X =
[127 170 111 125 84 155 118]
[163 123 106 188 79 141 176]
[173 191 161 86 123 102 102]
[168 119 111 178 76 138 174]
[133 185 105 126 67 168 120]
[164 174 152 100 123 108 117]
[171 184 156 90 123 104 110]
[169 119 110 165 77 140 168]
[149 132 90 241 90 145 193]
[157 158 147 110 122 114 123]
[122 143 130 117 111 136 117]
Rows and columns are counted from 1.
row 1 col 1 = 127
row 7 col 4 = 90
row 1 col 7 = 118
row 1 col 2 = 170
row 10 col 3 = 147
row 3 col 1 = 173
row 1 col 6 = 155
row 4 col 2 = 119
row 7 col 6 = 104
row 10 col 6 = 114
row 1 col 5 = 84
row 10 col 4 = 110
row 3 col 3 = 161
row 4 col 1 = 168
row 6 col 2 = 174
row 5 col 4 = 126
row 10 col 7 = 123
row 10 col 5 = 122
row 5 col 6 = 168
row 8 col 6 = 140
row 10 col 2 = 158
row 11 col 4 = 117
row 8 col 7 = 168
row 7 col 5 = 123
row 7 col 3 = 156
row 10 col 1 = 157
row 2 col 2 = 123

M =
[[121 109  90 111 103 175 152 177 142 163 109 129 149]
 [139 147 185 129 131  91 116  80 129 122 134 131 130]
 [114 146 130 128 135 138 106 145 138 119 124 141 150]
 [141 123  62 134 125 167 130 177 161 129 118 144 143]
 [130 159 223 121 107  94 119  69 110  94 131 104 138]
 [122 160 223 119 128  84 106  73 118 116 129 112 138]
 [135 135 117 149 168  94  97 102 142 125 140 135 106]
 [149 128 140 105 108 133 147  97 147 148 138 123 133]
 [117 146 150 130 159 101 101 127 122 109 129 124 121]
 [ 96 141 111 133 184 118  79 158 137 149 114 107 108]
 [117 139 187 119 112 119 131 111  96 119 131 122 133]
 [118 133 172 121  98 136 143 137 101 122 113 113 140]]
Indices start at 1.
(1, 1) => 121
(10, 4) => 133
(11, 2) => 139
(4, 2) => 123
(3, 13) => 150
(1, 2) => 109
(6, 8) => 73
(6, 4) => 119
(11, 12) => 122
(3, 11) => 124
(8, 12) => 123
(8, 6) => 133
(9, 10) => 109
(4, 3) => 62
(5, 3) => 223
(6, 1) => 122
(1, 4) => 111
(2, 5) => 131
(4, 6) => 167
(8, 4) => 105
(6, 2) => 160
(12, 3) => 172
(12, 8) => 137
(11, 5) => 112
(8, 8) => 97
(10, 10) => 149
(2, 7) => 116
(8, 13) => 133
(8, 3) => 140
(8, 10) => 148
(3, 3) => 130
(7, 13) => 106
(7, 4) => 149
(1, 3) => 90
(4, 5) => 125
(2, 9) => 129

a =
127   95  100  145  134  121  162  123   88  129  170  106  168  109
 81   62  134  168  198  156  173  119  116  115  178  146  218  144
113  116  166   99  103   83  130  102   54  146  103  100  134   52
151  123  116  125   70  124  143  202  145  126  115  103  103   81
147  105  156  129  117  197  115  163  162  178  109  156   69   81
155  167  158   85  166  107   92   84  140  116  100   63  105  123
139  155  128  144  149   83  147   89  143  105  151   92  109  102
100  111  159   93   97  128  167  118   67  147  130   55  130   83
162  142  129   99  136  161   84  128  174  134  111  114   78  102
 96  142  112  105  153  117  118   97  178  103   79  148  126  147
175   92   65  171  119  152  111  144  193   93  108  159  108  133
132  101   94  161  142  102  179  178  128  121  184  130  150  183
152  145  149  142  180   81  178   89   97   99  141  103  155  135
Indices start at 1.
(1, 1) = 127
(8, 1) = 100
(3, 1) = 113
(7, 14) = 102
(9, 6) = 161
(12, 10) = 121
(8, 13) = 130
(11, 8) = 144
(6, 14) = 123
(12, 2) = 101
(3, 3) = 166
(4, 4) = 125
(11, 1) = 175
(6, 2) = 167
(4, 3) = 116
(3, 6) = 83
(1, 7) = 162
(10, 2) = 142
(7, 10) = 105
(6, 12) = 63
(8, 7) = 167
(5, 10) = 178
(12, 8) = 178
(5, 7) = 115
(11, 7) = 111
(11, 2) = 92
(1, 12) = 106
(6, 13) = 105
(2, 2) = 62
(4, 2) = 123
(4, 8) = 202
(3, 11) = 103
(13, 10) = 99
(13, 11) = 141

A =
[78 205 160 141 185 124 105 164 110 36 200 154 196 132]
[71 200 168 136 181 131 104 168 101 33 209 155 192 130]
[73 200 160 109 165 114 109 166 130 47 194 185 194 135]
[114 133 129 112 145 119 136 123 127 127 144 135 109 121]
[110 126 144 118 120 130 146 110 145 68 187 148 125 115]
[81 205 173 125 146 90 102 133 135 43 175 164 162 94]
[88 179 166 111 124 90 149 136 125 42 176 142 155 104]
[112 136 127 106 142 130 143 113 123 109 169 144 117 111]
[87 128 155 117 120 132 157 109 138 57 175 143 126 110]
Rows and columns are counted from 1.
(1, 1) = 78
(4, 11) = 144
(4, 9) = 127
(9, 1) = 87
(5, 2) = 126
(9, 5) = 120
(9, 6) = 132
(2, 11) = 209
(9, 3) = 155
(2, 3) = 168
(1, 3) = 160
(1, 2) = 205
(4, 8) = 123
(2, 4) = 136
(7, 12) = 142
(5, 7) = 146
(4, 10) = 127
(9, 9) = 138
(7, 13) = 155
(3, 13) = 194
(8, 12) = 144
(5, 11) = 187
(5, 9) = 145
(3, 7) = 109
(6, 1) = 81
(7, 1) = 88
(9, 11) = 175
(2, 7) = 104
(2, 5) = 181
(3, 1) = 73
(9, 2) = 128
(4, 4) = 112
(6, 12) = 164
(8, 2) = 136
(1, 4) = 141

W =
106   71  176  129  149   54  116
122   61  111   87  199  114  114
127   81  177  121  140   45  111
159   75  140   80  188  112   82
180  200  126  123   76   94  122
 44   95  138  173  139  150  158
179  204  124  125   77   97  123
101   69  173  131  152   57  118
123   61  112   86  199  115  113
Indices start at 1.
(1, 1) -> 106
(6, 5) -> 139
(7, 5) -> 77
(3, 3) -> 177
(8, 2) -> 69
(1, 6) -> 54
(5, 7) -> 122
(9, 1) -> 123
(4, 7) -> 82
(2, 2) -> 61
(3, 5) -> 140
(9, 2) -> 61
(7, 6) -> 97
(6, 6) -> 150
(1, 2) -> 71
(7, 7) -> 123
(3, 7) -> 111
(4, 6) -> 112
(8, 1) -> 101

grid =
[[129 140 149  61 133 139  99]
 [139 110 129 114 141 146 115]
 [119 157 130  95 166 141 126]
 [154 124  73 106 181 124 112]
 [150 102 102 183 184 105 134]
 [166  73 117 137 140 146 128]
 [141 129 144 152 127 175 112]
 [167 143  92 106 172 130 111]
 [140 102 108 122 183  90  97]
 [106 144 109 160 131 114 165]
 [149  89 128 224 189  63 100]
 [126  79 132 166 163  91 151]
 [140  86 159 150 168  72 145]
 [129 105 114 115 145 127 120]
 [120  71  99 117 175  82 124]
 [131  96 134 148 167  92 134]]
Rows and columns are counted from 1.
(1, 1) = 129
(13, 5) = 168
(8, 1) = 167
(12, 3) = 132
(6, 3) = 117
(12, 6) = 91
(8, 6) = 130
(1, 2) = 140
(13, 6) = 72
(2, 2) = 110
(1, 6) = 139
(2, 7) = 115
(11, 2) = 89
(1, 5) = 133
(10, 1) = 106
(13, 4) = 150
(14, 2) = 105
(5, 2) = 102
(10, 7) = 165
(6, 1) = 166
(10, 4) = 160
(7, 6) = 175
(14, 6) = 127
(13, 3) = 159
(6, 6) = 146
(16, 5) = 167
(16, 4) = 148
(11, 1) = 149
(2, 1) = 139
(7, 4) = 152
(12, 5) = 163
(8, 2) = 143
(12, 1) = 126
